Look-ups in named tables: a row name and a column name give one cell, copied from the table.

Savi:
	Fon	Kab	Revened	Lodugi	Mupupag	Zokenen	Natogiv	Rata
Buzuf	47.80	44.16	46.14	37.60	16.54	2.48	27.09	54.32
Kigunip	72.24	54.63	45.28	44.90	40.28	24.58	4.68	16.86
Nura	43.21	45.85	39.10	16.70	0.51	21.06	56.93	93.14
Mimosuk	59.96	45.07	45.92	43.87	32.49	8.67	8.79	32.17
Dobo	46.94	78.50	96.12	75.14	51.06	42.89	43.31	33.81
Dek	70.75	95.13	73.86	51.87	43.25	44.59	39.46	26.46

What is the Fon of Nura in Savi?
43.21
What is the Natogiv of Mimosuk in Savi?
8.79
What is the Rata of Dobo in Savi?
33.81
What is the Rata of Dek in Savi?
26.46
What is the Fon of Dobo in Savi?
46.94
What is the Mupupag of Mimosuk in Savi?
32.49
What is the Mupupag of Dobo in Savi?
51.06
What is the Natogiv of Dobo in Savi?
43.31
What is the Kab of Nura in Savi?
45.85
What is the Revened of Mimosuk in Savi?
45.92
What is the Rata of Buzuf in Savi?
54.32
What is the Mupupag of Buzuf in Savi?
16.54
What is the Zokenen of Buzuf in Savi?
2.48
What is the Lodugi of Mimosuk in Savi?
43.87
What is the Fon of Dek in Savi?
70.75
What is the Rata of Kigunip in Savi?
16.86
What is the Revened of Nura in Savi?
39.10
Which row has the largest Kab? Dek

Doru =
columns: Bitu, Kemeve, Bim, Kiboka, Sem, Tagona, Sekube
Zogif: [-2.10, -0.13, 0.90, -1.82, 0.66, -2.04, 1.71]
Kazukig: [-4.81, -0.03, -0.61, -2.55, -2.86, -4.72, 3.17]
Zilaze: [-1.16, -0.50, -0.44, -1.68, -0.28, -0.90, -1.77]
Dov: [4.57, -3.13, -3.17, -0.56, 0.43, 1.77, 0.55]
Katut: [-5.83, -1.43, -1.16, -3.47, 1.21, -6.16, 7.67]
Dipu: [-2.16, 0.25, -0.01, -2.13, -1.74, -3.28, 1.02]
Gaf: [-1.37, 2.31, 1.01, -2.52, -5.17, -6.28, 3.16]
Vovido: [-6.80, -0.82, -0.69, -1.17, -2.85, -1.19, -2.99]
Dag: [-0.76, -1.84, -1.85, -0.64, -0.07, -4.47, 2.67]
Sano: [-2.70, -1.64, -3.62, -2.20, -4.53, 1.49, -4.69]
Bogu: [-2.18, -1.48, -1.75, -0.98, -1.94, -0.76, -1.59]
Tisov: [-6.51, -3.60, -2.43, 1.05, -1.12, 2.94, -7.28]

Dag, Bim => -1.85
Dag, Sem => -0.07
Kazukig, Sekube => 3.17
Kazukig, Bim => -0.61
Bogu, Bitu => -2.18
Katut, Kemeve => -1.43
Dag, Kiboka => -0.64
Gaf, Bitu => -1.37
Sano, Sem => -4.53
Tisov, Bim => -2.43
Sano, Sekube => -4.69
Sano, Kiboka => -2.20
Katut, Bitu => -5.83
Vovido, Tagona => -1.19
Zogif, Kemeve => -0.13
Sano, Bim => -3.62
Which row has the largest Sekube? Katut

Rur
columns: Mebe, Pavama, Dup
Rugelez: [532, -86, 788]
Bim: [-285, 219, -212]
Setukan: [55, -290, 238]
Rimuges: [629, -344, 945]
Zet: [-797, 175, -981]
Sibu: [-502, -32, -582]
Zorom: [590, -233, 917]

Bim, Pavama => 219
Bim, Dup => -212
Zet, Dup => -981
Zorom, Dup => 917
Rugelez, Mebe => 532
Sibu, Dup => -582
Zet, Mebe => -797
Setukan, Dup => 238
Rimuges, Mebe => 629
Sibu, Mebe => -502
Rugelez, Dup => 788
Sibu, Pavama => -32

Table Tadute
,Pinu,Nekinu,Bafo,Veve,Sipov,Gezug,Sapoz
Pefesa,-292,-807,-98,180,-807,-38,-60
Bopa,-502,-693,-190,273,-693,83,-147
Vatef,74,58,173,844,58,-463,-495
Pid,-325,-745,-97,171,-745,73,-145

Pinu of Bopa is -502
Veve of Bopa is 273
Nekinu of Vatef is 58
Pinu of Vatef is 74
Gezug of Pefesa is -38
Nekinu of Bopa is -693
Bafo of Vatef is 173

Pelofo =
,Tazolaz,Ganas
Lekul,45,147
Gupin,202,179
Vop,234,149
Kis,178,155
Nok,203,232

What is the Ganas of Gupin in Pelofo? 179
What is the Tazolaz of Vop in Pelofo? 234
What is the Tazolaz of Lekul in Pelofo? 45
What is the Ganas of Lekul in Pelofo? 147
What is the Tazolaz of Gupin in Pelofo? 202
What is the Ganas of Kis in Pelofo? 155
What is the Ganas of Vop in Pelofo? 149
What is the Ganas of Nok in Pelofo? 232
What is the Tazolaz of Kis in Pelofo? 178
What is the Tazolaz of Nok in Pelofo? 203

Pupugus:
,Sev,Lozo,Mimoni,Fon,Terire,Gefor,Soru,Bukopo
Ton,669,516,914,484,604,493,428,385
Kesoze,629,571,844,519,597,576,499,438
Fop,754,571,313,668,601,527,658,726
Nad,696,583,198,768,590,590,730,863
Bom,899,415,496,577,638,385,500,598

Fop, Fon -> 668
Ton, Fon -> 484
Nad, Mimoni -> 198
Ton, Lozo -> 516
Nad, Soru -> 730
Nad, Gefor -> 590
Kesoze, Lozo -> 571
Kesoze, Soru -> 499
Ton, Terire -> 604
Fop, Terire -> 601
Nad, Lozo -> 583
Fop, Bukopo -> 726
Bom, Soru -> 500
Bom, Fon -> 577
Nad, Terire -> 590
Bom, Bukopo -> 598
Fop, Mimoni -> 313
Bom, Mimoni -> 496
Ton, Soru -> 428
Fop, Sev -> 754

Table Gad
            Pil   Zeded  Donitem     Gir  Tesorib  Pezarez  Bupere   Malig   Beven
Nasi     81.726  76.859   56.478  83.890   39.403   39.440  66.855  51.469  51.398
Kudezar  72.687  71.173   73.166  78.123   49.898   49.647  67.347  45.806  65.087
Nazu     66.739  64.960   44.013  62.571   45.590   46.085  59.966  62.503  46.539
Tubako   58.257  58.239   57.200  57.868   58.034   58.068  58.146  58.974  57.592
Fep      58.385  58.052   56.484  58.166   57.759   57.761  57.625  58.767  56.870
Boma     70.597  80.199   76.500  59.967   60.125   61.818  86.736  76.267  78.971
Safuso   62.582  62.920   64.512  63.736   56.018   56.034  62.509  54.924  62.041
Nusito   76.647  73.557   28.700  66.978   31.064   32.240  63.423  68.237  34.312
Meze     65.231  72.961   58.283  50.450   66.735   68.476  78.807  90.712  68.364
Zovi     56.092  40.617   18.164  65.584   39.376   37.718  24.729  39.472  17.158
Fil      88.954  81.672   51.880  91.791   31.032   31.048  67.371  48.482  45.526
Filid    49.741  50.268   36.517  41.809   61.787   62.314  51.431  75.396  46.344
Daza     54.802  60.163   77.504  54.439   69.161   69.383  67.147  60.314  76.060

Tesorib of Kudezar is 49.898
Donitem of Zovi is 18.164
Beven of Boma is 78.971
Gir of Zovi is 65.584
Bupere of Safuso is 62.509
Beven of Daza is 76.060

